The rows lie along a hidden order. The number after each row says roughly how far along it the row is, from 0 to 20. A new part has a new order.
(in the rows, 128 means zero)
[114 151 195  86  84  97 114 175 100  82 120 132 168 165 142 127  84 200
 123 199 111 119 130 105 137 120 146  32  60 175  85 116 129 135 132 130
 172  83 167  40 122 107  32  94 106 166 170  84  91 144 125 119 129 193
 137 158 158 131 144 137 105 127 144 108 112 140 107 126 118 129 135 143
 136 172 171 140]
8
[115 177 162 119  94 105 147 170  94 200 121 127 169 164 114 126  56  35
 137 185 104 124 129 116 183 132 122  60  61 165 107  94 149 128 133 112
 169 151 165  78 109 101  35  84 130 116  61 156 113 116 103 130 135 178
 139 169 183 139 155 139 102 145 122 106 172 133  94 143 142 131 134 134
 144 164 178 142]
3
[137 133 134  82  94 121 149 135  93  98 110 154 178 112 118 126  37 142
 141 141 130  99 128  96 107 108 148 124  72 184 107  98 124 125 124  58
 127 152 144 156 136 110  60 139 126 145  97 109  94 140 133 126 125 131
 130 152 172 125  99 113 116 136 123 109 104 139 118 133 122 118 148 128
 133 151 161 133]
16
[126 169 145 128 127 106 156 110 135 201 118 143 130 101 117 137  65  47
 127 121 132 142 142 192 206 102 130 117 142 165 106  97 124 127 156 120
 129 147 135 193 131 114 139 147 116 143  72 129 115 135  86 103 139 149
 123 163  93 186 101 114 119 133 125 118 184 142 118 107 130 121 149 130
 134 135  92 121]
1
[121 175 112 181 137 110 139 128 125 189 135 123 168 144 126 164  74  77
 105 190 133 135 117 163 150 116 136  71 117 145  85  95 142 131 155 155
 172 113 157 154 120 103 114 129 102 131 167 158 121 135 134 138 131 203
 133 167 111 179 138 132 118 155 140 127 149  98 108 132 150 130 116 144
 138 160 128 142]
5
[141 175 194 115 115 104 148 153 113 146 129 137 151 125 127 133  58 104
  99 202 114 138 143 161 198 118 146  72  64 160  83  98 127 134 156 134
 130 104 131  50 138  91 116 103 107 163 115 102 117 143  79 102 135 182
 133 166  95 198 155 130 123 129 147 112 171 124 113  95 143 124 136 141
 145 152 120 134]
6
[128 182 127  88  94  98 140 177 117 177 116 127 154 157 132 128  72 129
 103 212 108 108 129 150 149 111 146  53  73 181  81 112 124 137 153 138
 171 119 162 136 137 101  85 103 112 155 181 100  98 141 114 113 122 209
 133 172 115 177 148 127 105 130 142 111 161 137 119 139 120 126 127 149
 144 183 161 133]
5
[129 178 190 162  98 107 124 139 103 182 120 124 153 141 135 172  71 127
 101 185 104 149 121 114 235 129 133  41 141 139  92 110 147 129 146 159
 165  96 138 101 108 112 120 128 103 160 107 152 127 145 124 105 136 194
 131 163 108 182 136 129 114 132 140 125 161 108 107  79 151 130 161 151
 140 154 148 137]
8
[131 173 150 126  87 100 123 145 123 178 109 118 134 109 146 170  48 181
 108 154 131 130 146 115 228 122 119  58 143 167  92 115 138 137 142 160
 144 103 140 186 108 132 126 133 114 151 165 118 125 131 144  99 131 219
 120 165 116 184 135 122 103 119 144 122 169 123 120  79 131 130 164 132
 135 157 141 120]
10
[128 138  67 160 123 111 146 172 124 145 115 113 169 162 141 161  65 120
 115 175 129  96 127 127 114  81 126  83  87 174  93 115 134 139 144 151
 164 123 160 201 110 130 111 134 110 129 180  90  95 136 141 151 124 215
 127 145 150 154 149 140 111 150 138 123 123 109 128 163 119 126 113 145
 133 173 152 120]
17
[137 144  85 176 142 129 165 118 134  89 139 140 189 160 126 143 104  35
 116 136 146 131 118 172 142 138 146 177 117  96 127 110 127 138 155  83
 115 122 162 183 138 109 106 142 111 100 142 149 102 147  79 149 122 103
 130 149 172 120 142 126 112 146 113 126  92  98 128 171 149 118 102 126
 127 139  92 130]
0
[120 180 198  84  86 109 120 169  90 145 134 121 133 164 142 167  88 196
 136 204 103 143 133  93 231 139 139  38  69 161  98 108 130 137 138 158
 143  97 143  44 108 114  53  83 103 164 112 146 129 149  77  94 137 217
 128 159 105 167 154 137 106 121 146 104 137 127  95  81 139 133 160 149
 144 168 176 143]
6
[117 132  73 182 146 126 169 145 133  73 145 147 178 178 125 148 106  35
 137 118 142 133 110 182  99 133 114 157 101 109 127 119 149 127 140 104
 121 160 153 199 115 128  47 139 121  91  78 161 100 135 123 150 130 121
 139 121 178 111 114 122 111 138 112 158  85 106 132 174 146 127 109 128
 125 156 123 142]
18
[120 122  87 120 126 124 118 155 105 118 104 115 147 156 134 160  47 176
 141 120 145  96 126 109 125 127 113  85  73 172 130  93 134 131 126 164
 163 135 137 195 104 126  88 141 108  91 172 111 130 117 146 149 136 206
 129 142 158 125 136 139 116 149 127 120  87  96 132 168 124 132 124 124
 128 148 158 128]
20
[136 151  92 100 142 131 174 131 125 128 139 148 204 134 115 124 109  59
  95 156 114 129 131 195 112 139 147 166 118 133  97 116 136 130 150  68
 122 148 170 158 135  94  80 101 144 116  91 117  87 141  88 135 120  89
 139 125 186 125 146 132  95 118 115 109 175 112 116 173 133 123 117 137
 132 152 155 139]
14
